(in the rows, 128 means zero)
Each row is followed by its group and then its class within the group.
[177  95 127  88 171 106 122 183 109 151 114 130 120 114 102 133 134 145
 174 169 116 132 174 110 144 120  82 149 150 123  54  90  85 147  87 157
 150 138 152 121 111 108 148 144 124 107 136 163 121 184 158 161 150] | CH (77)
[183  99 126  95 160  90 152 152 132 129 131 125 132  88 120 135 152 151
 166 174 115 149 173 105 147 132  91 120 124 111  49 102 103 119  85 153
 164 146 164 138 125 124 165 144 118 123 144 154 128 185 162 163 171] | CH (79)
[210  99 156  82 175 127 121 148 133 154 144 150 102 113 122 172 117 129
 188 175 113 128 196 104 154 141  87 116 131 156  44 114  87 129  84 180
 152 139 165 122 105 119 111 139 119 115 141 141 111 164 162 137 182] | CH (77)
[160 118 142  76 135 105 131 155 137 133 126 130 160 105 127 157  91 130
 172 159 117 139 188 114 154 115 101 119 116 105  60 109 105 124  90 146
 158 140 176 125 117 134 150 141 109 132 120 151 135 165 162 147 197] | GH (76)
[204 107 128 108 172  87 146 161 139 161 122 120 122 111 118 132 101 145
 156 171 117 137 159 107 138 135  86 136 118 115  46  86  94 148  76 157
 137 163 168 131 125 119 147 150 102 107 149 141 133 179 169 135 159] | CH (79)
[197 127 129 102 148  82 162 157 114 158 127 125 140  99 142 124 131 147
 164 166 117 145 165 125 152 142  91 103 116 117  64 103  94 117  96 144
 173 132 163 146 113 155 173 121 105 126 123 170 135 169 146 168 202] | GH (74)
[195 117 145  92 157  87 150 172 130 141 169 127 130 108 136 136 127 144
 180 176 135 134 176 112 145 139  91 121 132 124  60  76  64 105  77 152
 170 136 154 142 130 133 155 149 120 107 130 157 134 171 146 150 187] | GH (74)
[150  96 129 113 151 143 118 160 121 157 117 120 115 123 103 167 123 123
 155 147 116 141 156 125 164 111 116 115 118 129  85 113 103 145  99 137
 129 144 153 108 121 111 153 157 127 116 175 134 118 162 148 163 122] | CH (77)
[195 101 137  99 148  87 155 143 118 145 151 128 153 103 125 151 132 139
 153 179 123 150 175 116 150 136  83 132 131 110  55  93  98 100 107 130
 163 152 159 151 118 135 160 137  88 143 134 175 120 178 154 159 200] | GH (74)
[182 112 134  98 139 105 151 161 133 157 160 133 138 103 140 145 142 130
 179 177 122 136 180 120 162 106  81 129 102 126  53 123  82 116  61 162
 176 149 159 151 119 139 165 136 104 132 108 161 138 185 162 156 224] | GH (76)
[162 113 137  95 165  88 160 156 123 140 132 129 125 104 118  98 143 138
 194 187 114 139 175 127 145 160  99 133 127  98  65  91  98 125  96 141
 152 159 153 141 121 110 160 140 143 110 132 151 133 172 172 173 163] | CH (79)
[178 120 138  83 184 107 154 118 126 111 173 123 147 102 134 165 131 132
 171 181 116 187 196 135 171 133  98 118 127 124  73 132 107  99 126 130
 150 138 144 130 121 130 170 138 134 141 144 176 142 151 138 153 196] | GH (74)
[166 110 132 105 131  90 153 129 130 133 155 123 153  94 125 139 126 142
 171 167 125 163 172 120 161 122  90 122 112 100  81 116 103 148 122 128
 155 145 152 150 117 156 142 138 115 118 127 170 134 167 137 138 206] | GH (74)
[189 100 135 106 155  95 154 156 120 150 146 123 137 105 124 145 129 142
 156 190 119 142 187 115 152 128  91 128 131 114  54 107  93 125  73 157
 169 143 179 146 118 131 153 135  91 118 139 145 142 164 148 168 186] | GH (74)
[174 113 149  95 115 134 149 148 113 127 149 143 158 100 153 163 117 148
 148 185 111 155 195 132 151 139 114 126 121 127  78 113  95 110 104 118
 166 123 154 151 112 154 148 138 100 132 127 167 108 150 137 173 205] | GH (74)
[152 107 145 105 142 109 136 190 138 144 171 124 161 109  98 156 106 122
 144 168 103 138 183 114 143 108  92 127  96 136  43 106  88 120  73 149
 163 150 159 154 127 138 125 132 122 138 103 160 126 174 150 158 202] | GH (76)
[151 102 148  93 151  93 129 181 147 138 148 131 171  97 117 123 102 147
 175 215 135 149 194 109 148 120  92 125 113 114  39  87 100 115  75 144
 161 157 141 141 114 151 138 134 117 126 109 158 128 175 147 140 200] | GH (76)
[196 112 126 138 149  99 144 162 129 151 158  80 136 105 140 154 138 145
 185 191 114 146 206 114 174 144  82 114 105 144  77 106  56 121  88 143
 160 138 150 148 113 140 169 141 116 105 131 176 143 198 137 168 208] | GH (74)
[169 130 132  92 145 115 125 177 131 144 133 122 124 124 120 152 121 132
 168 162 137 138 180 114 144 134  76 107 136 125  44  94 104 140  83 157
 156 139 151 122 111 129 142 135 123 128 135 153 136 167 154 155 143] | CH (77)
[172  87 144  66 177  85 134 176 122 150 123 138 121 104 117 149 122 130
 181 188 117 140 183 109 147 143  85 111 145 113  20  78  65 177  60 175
 148 142 147 108 107 129 142 146 135  92 107 166 126 187 163 156 172] | CH (77)
[189 120 132 101 153 106 139 161 133 154 170 128 137 102 133 142 128 148
 177 171 111 133 186  89 142 139  85 120 132 118  49 103  93 122  98 165
 170 149 157 134 122 142 161 111 111 118 121 165 138 180 159  85 209] | GH (74)
[153 117 154  94 133 101 140 167 117 133 152 138 154 109 124 122 110 135
 152 191 132 146 188 152 139 145  71 132 125 132  25 103 112 113 100 128
 164 138 145 148 116 134 133 131 119 136 123 163 124 206 151 140 174] | GH (76)
[185  84 130  97 163  98 161 152 139 167 116 141 127 111 117 135 130 138
 174 140 159 139 164 136 161 129  75 131 119 130  49  99  93 147  84 139
 138 149 163 115 122 119 161 146 116 130 134 147 149 176 152 150 153] | CH (77)
[195  95 127  89 176 120 117 177 137 167 118 138 189 103 108 137 134 130
 170 167 119 131 163  95 137 128  74 120 118 121  27  85  85 154  62 179
 148 150 162 136 116 119 119 152 126 107 142 137 133 179 168 178 148] | CH (77)
[225 105 124 112 170  76 156 164 131 173 133 123 114  91 118 116 157 159
 176 176 122 155 181  97 141 128  57 123 137 121  35  77  88 124  65 159
 149 162 169 121 132 139 174 166 107 102 139 181 143 207 156 171 171] | CH (79)
[171 100 140  93 162  97 134 155 139 144 144 124 109 106 131 138 109 122
 187 181 105 133 178 117 132 125 106 122 118 112  71  85 101 133  88 152
 158 160 150 129 122 122 139 135 146 123 125 158 122 130 165 156 177] | CH (77)

Each row is followed by its group and then its class within the group.
[122 128 151  94 143 122 123 133 106 125 116 135 108 125 136 119 142 111
 117 118 146 156 152 122 137 113 120 132 144 120 127 117 153 133 138 117
 141 146 144 170 166 164  97 126 140 121 145 152 111 108 123 126 111] | ZN T
[113 133 156 117 120 121 116 140 123 134 117 136 115 128 138 122 140 197
 107  89 147 150 129 131 139 128 134 119 114 129 121 132 147 132 134 124
 140 126 142 148 147 145  81 135 137 127 128 155 121 114 118 116 118] | ZN T
[131 127 118 107 137 129 143 106 137 156 145 117 128 128 114 137 135 128
 137 131 113 126 121 137 128 140 122 140 142 125 125 127 130 119 119 137
 126 125 112 148 142 149 150 103 122 129 121 119 196 137 163 152 138] | BN X
[163 130 106 121 122 139 126  98 109 137 132 114 134 110 112 129 140 131
 129 121 111 131 132 131 129 123 129 123 130 128 141 161 132 125 121 138
 128 122 116 132 128 155 136 117 113 126 130 124 152 124 152 140 131] | BN X
[ 95 138 163 108  91 107  73 133 159 132 131 124 119 134 137 137 122 149
 104  78 146 139 140 127 127 121 122 114 115 146 101 113 169 140 138 130
 132 143 141 167 150 154 102 124 116 148 153 157 130  96 135 126 105] | BH P
[153 114 121  77 113 145 143  93 118 157 170  93 131 153 114 130 144 132
 169 108 111 108 148 146 120 123 115 145 124 118 131 132 138 125 100 122
 125 113 110 116 126 136 154 103 125 127 120 135 114 122 173 145 131] | BN Y
[126 124 159 108 122 135 129 135 113 140 117 126 116 134 130 129 141 134
 107  97 136 145 154 131 124 115 129 123 136 122 123 121 155 128 114 129
 138 132 138 149 150 147 103 115 158 131 141 160 113 106 127 122 111] | ZN J
[140 123 161 109 151 135 112 125 103 134 114 131 114 115 128 127 157 134
 120  94 134 162 156 137 132 132 129 129 149 127 140 124 141 134 123 123
 153 141 139 162 157 149  99 112 141 114 145 146 136  98 122 122 120] | ZN T
[123 139 156 147 109 106 134 144 143 140 140 142 126 124 141 118 132 140
  91 125 129 135 136 150 104 118 116 107 138 142  79 122 153 134 140 126
 134 137 135 138 128 159 100 122 130 128 138 152 122 112 123 138 120] | BH U
[160 130 158  98 127 132 152 118 133 144 141 126 105 130 125 139 134 142
  70  85 137 138 144 135 137 111 133 112 137 120 109 124 170 119 117 126
 159 144 120 167 158 129  82 126 160 132 156 166 129 104 130 132 117] | ZN L
[ 96 129 142 115 115 117 136 155 173 103 142 130 116 111 146 135 125 136
 135 118 133 148 139 115 111 119 120 122 145 142  75 109 154 141 148 102
 126 135 134 154 164 143 136 127 158 132 137 153 136 105 146 142  94] | BH Z
[148 142 182  71  97 110 160 146 142 142 146 110 114 123 147 136 129 136
 127 107 126 128 139 133 113 130 115 114 132 159 119 106 144 151 132 114
 148 118 122 151 135 153 111 106 143 123 134 165 102 111 139 145 107] | BH U
[122 128 145 107 125 119 123 127 113 137 110 114 109 130 133 142 141 134
 126 104 133 147 139 120 131 121 124 132 113 123 142 135 148 117 141 126
 138 135 141 173 155 156  99 112 135 117 144 148 122 100 134 124 124] | ZN T
[150 143 157 105  83 120 132 137 163 145 154 126 117 136 133 135 134 142
 140  97 134 144 132 126 109 125 119 125 120 156  97 119 162 144 146 115
 142 161 138 145 133 172 120 122 130 131 140 165 125 111 127 143 119] | BH U
[118 135 157 117 112  99 135 140 164 137 130 133 128 128 139 133 119 143
 133 117 134 142 126 135 118 117 124  89 121 159  95 116 149 162 146 121
 134 160 131 163 153 154 108 121 133 131 148 149 135 111 145 135 107] | BH Z
[165 117 123  96 123 137 153 109 114 148 150  95 121 139 104 127 126 128
 144 122 121 111 166 135 127 128 127 149 121  97 150 144 134 128 105 133
 134 105 115 149 149 132 142  93 124 141 124 138 143 133 166 141 132] | BN F
[141 131 164  95 125 100 143 152 138 101 148 128 124 116 137 134 114 143
 142  95 126 141  98 123 129 127 125 122 122 160 101 109 153 154 152 118
 143 128 145 153 162 153 118 125 140 112 148 145 117 117 146 126 111] | BH Z
[140 135 176 107  78  88 152 154 169 179 148 105 119 130 133 144 119 132
 126  95 114 139 126 141 112 126 123  97 115 171 120 112 142 155 151 112
 143 127 132 136 107 153 114 110 146 150 141 146 118  98 135 126 113] | BH P
[132 125  99  98 114 114 145  91 107 132 151  98 134 152  96 120 130 145
 163 103 121 100 143 148 114 123 103 142 126  93 148 147 124 136  99 116
 116 101 103 153 129 136 133 111 114 135 136 134 133 129 177  76 133] | BN Y
[122 125 140 122  89 126 121 135 108 137 113 141 114 129 123 110 146 127
 109  95 135 136 141 137 129 129 119 119 115 135 144 123 138 142 125 133
 136 150 137 152 133 145  85 130 145 129 146 164 115 106 114 115 116] | ZN J
[146 132 146  94 139 128 122 118 105 140 109 124 109 125 132 151 146 134
  76 101 148 130 133 136 140 116 138 132 129 120 119 118 156 101 122 124
 149 154 123 136 147 127  97 119 141 126 134 168 115 112 128 121 121] | ZN L
[135 128 145  71 116 155 150 125 119 147 160  80 133 125  97 139 145 125
 156 106 128 113 143 144 130 121 128 139 131 117 147 133 141 107 100 133
 127 114 112 137 137 132 151 105 130 138 126 109 133 134 176 137 123] | BN F
[165 137 105  89 116 121 141  99 114 146 170  88 124 147 112 141 144 146
 153 113 112 107 148 144 109 132 115 142 134 112 145 145 124 135 111 129
 128 118 111 131 123 163 149  88 114 125 118 144 118 125 166 145 142] | BN Y
[163 131 112  87 138 159 105 103 115 144 161 112 133 139 106 150 156 124
 165 139 124 124 129 127 134 114 127 156 141  91 130 140 130 102 115 127
 146 132 104 125 127 123 150 115 122 127 111 121 138 135 156 119 137] | BN X
[125 139 161 122 116 117 138 163 154 128 141 144 114 133 143 135 133 134
 107 133 132 138 138 113 134 118 127 122 128 165 107  95 137 137 135 123
 134 145 143 145 140 163 120 108 133 134 135 150 101 116 127 142 105] | BH Z
[141 134 150 135  13 119 130 149 168 145 141 129 117 122 133 138 125 136
 112 137 122 139 112 149 117 113 117 110 128 158  92 100 158 139 149 121
 135 165 140 136 122 161 131 128 132 144 121 162 118 109 140 136 111] | BH U
[135 130 119 117 118 125 133 145 143 137 132 135 117 131 145 145 141 130
  94 127 130 135 122 137 120 120 120 115 130 148 101 111 143 121 134 113
 138 144 145 115 127 146 115 122 145 136 122 159 117 112 118 142 118] | BH U
[139 112 142 120 110 131 120 129 122 132 107 119 116 136 161 128 145 126
 102 123 135 131 137 140 118 124 137 121 124 107 123 118 138 128 124 105
 144 119 125 130 122  91 114 151 158 123 140 152 115 106 115 106 130] | ZN J
[114 127 131  73 125 134 178 134 117 135 145  96 133 150 100 137 124 134
 134 116 110 120 154 127 128 133 124 134 134 122 161 144 115 131 114 140
 130 101 118 140 139 135 145  86 123 133 116 156 118 120 180 141 125] | BN F
[134 125 115 102 128 133 139 116 157 141 164 103 132 137 120 148 132 133
 176 124 158 114 136 130 126 126 133 131 129 132 142 147 119 130 125 129
 106 132 108 149 141 148 144  98 128 129 125  88 145 139 180 144 136] | BN Y
[124 134 153  98 120 110 134 127 121 140 121 131 116 142 140 125 133 121
 109  84 139 137 148 143 134 124 131 121 124 134 126 125 148 130 124 122
 150 139 136 127 147 138  94 130 141 136 134 156 131 104 124 101 111] | ZN J
[150 120 123 108 114 131 149 121 114 140 151  94 133 136 103 143 122 121
 139 126 108  97 128 145 125 128 193 132 129 111 158 140 124 120 108 145
 135 125 119 118 114 128 136 107 103 130 122 127 126 130 143 146 134] | BN F
[154 124 143  79 111 131 143 106 127 142 173  96 113 146 113 142 136 140
 138 100 131 103 148 109 127 124 126 148 118 128 139 141 131 130 114 140
 130 123 111 132 151 153 140  98 109 135 126 138 146 133 146 143 141] | BN Y
[148 134 157 108 131 141  96 124 127 133 104 129 106 132 111 143 121 126
 118  89 139 160 158 134 130 119 137 163 118 119 113 121 160 114 130 101
 150 132 135 174 165 117  98 146 146 138 135 148 130 101 131 117 104] | ZN J
[159 133 168 122  92 123 150 154 157 130 148 118 107 128 131 145 127 135
 171  99 140 141 137 124 112 125 126 111 114 150 100 116 159 149 141 121
 146 126 137 150 118 139 102 130 135 129 144 145 122 111 138 139  97] | BH P

Each row is followed by its group and then its class within the group.
[118 122 124 121 159 152 122 105 101 125 128 122 118 113 105 110 133 104
 127 145 168 127 156 137 130 127 119 130 122 123  79 145 139 156 144 104
 129 129 131 144 134 122 164  92 149  83 109 216 136 130 137 106 124] | (82) <73>
[135  92 145 117 162 133 114 114 101 116 138 134 138 117 109 111 125 111
 115 134 129 138 148 132 134 134 128 125 128 127 103 162 132 143 126 106
 119 123 123 144 151 113 159 101 141 106 128 160 123 129 137 115 129] | (82) <73>
[144 115 130 152 129 151 145 114 101 116 136 118 123 124 110 138 141 109
  66 159 130 126  91 133 133 128 109 128 130 107  84 143 124 160 132 116
 125 127 135 108 123 130 164  92 142  98 109 191 148 143 142 111 129] | (86) <68>
[143 110 108 158 120 169 187 119 104 120 129 116 122 127 104 146 144 117
  76 140 127 118 105 138 141 128 100 123 126 129  95 151 130 146 124 122
 137 125 129  93 121 128 164 103 139 106 113 156 150 157 145 116 125] | (86) <78>
[136 116 109 160 101 146 186 120 113 121 129 110 124 121 112 154 131 124
  71 137 139 113  88 142 144 135 102 119 125 121  99 150 128 144 121 133
 132 127 124  84 103 118 170 102 133 109 119 142 153 155 140 114 130] | (86) <78>
[137 126 112 158 117 178 181 126 100 133 135 125 118 103  87 126 112 126
 103 145 139 113  88 139 175 132 102 132 112 131  82 150 128 144 126 124
 154 130 133 114 112 141 146 106 140  84 111 165 145 172 133 125 130] | (86) <78>
[120 126 124 136 134 163 131 109 120 112 130 128 122 121 113 130 134 111
  96 134 136 133 116 138 125 137 135 127 120 123  98 144 126 155 136  98
 126 126 122 108 137 127 179 109 137 110 121 196 145 132 138 127 125] | (82) <73>
[134 121 109 163 117 165 184 124 112 129 127 118 119 114 113 142 112 132
  89 150 141 114  92 139 155 130 100 130 122 133  95 139 126 147 122 129
 144 133 128  94 108 136 144 104 138  94 107 152 153 150 133 121 138] | (86) <68>
[160 106 144 164 117 158 128 112 109 115 132 123 127 141 109 130 152 106
  38 148 121 128  96 133 103 111 124 137 127 123 103 133 115 150 152 109
 125 130 136 130 113 139 145 108 129 105 108 172 149 121 144 116 125] | (87) <80>
[143 133 136 170 101 155 153 119 108 116 129 114 123 124 111 145 147 109
  67 138 129 128  76 138 130 121 117 136 126 122  88 146 130 152 125 122
 123 126 127 108  99 136 160 117 139  99 119 171 159 145 142 116 119] | (86) <62>
[137 132 137 165  93 148 175 116 116 119 131 110 123 119 122 144 134 122
  72 143 136 117  76 137 138 134 113 123 126 128  93 142 129 154 135 126
 127 126 133  91 111 122 168  94 136 107 116 146 163 158 134 120 125] | (86) <78>
[135 110 131 127 152 149 118 110 107 121 132 117 126 131 110 131 152 103
 104 144 143 127 149 135 115 126 113 122 127 123 101 148 134 151 128 107
 118 129 127 128 129 117 169 101 145 117 113 197 134 124 142 102 126] | (82) <73>
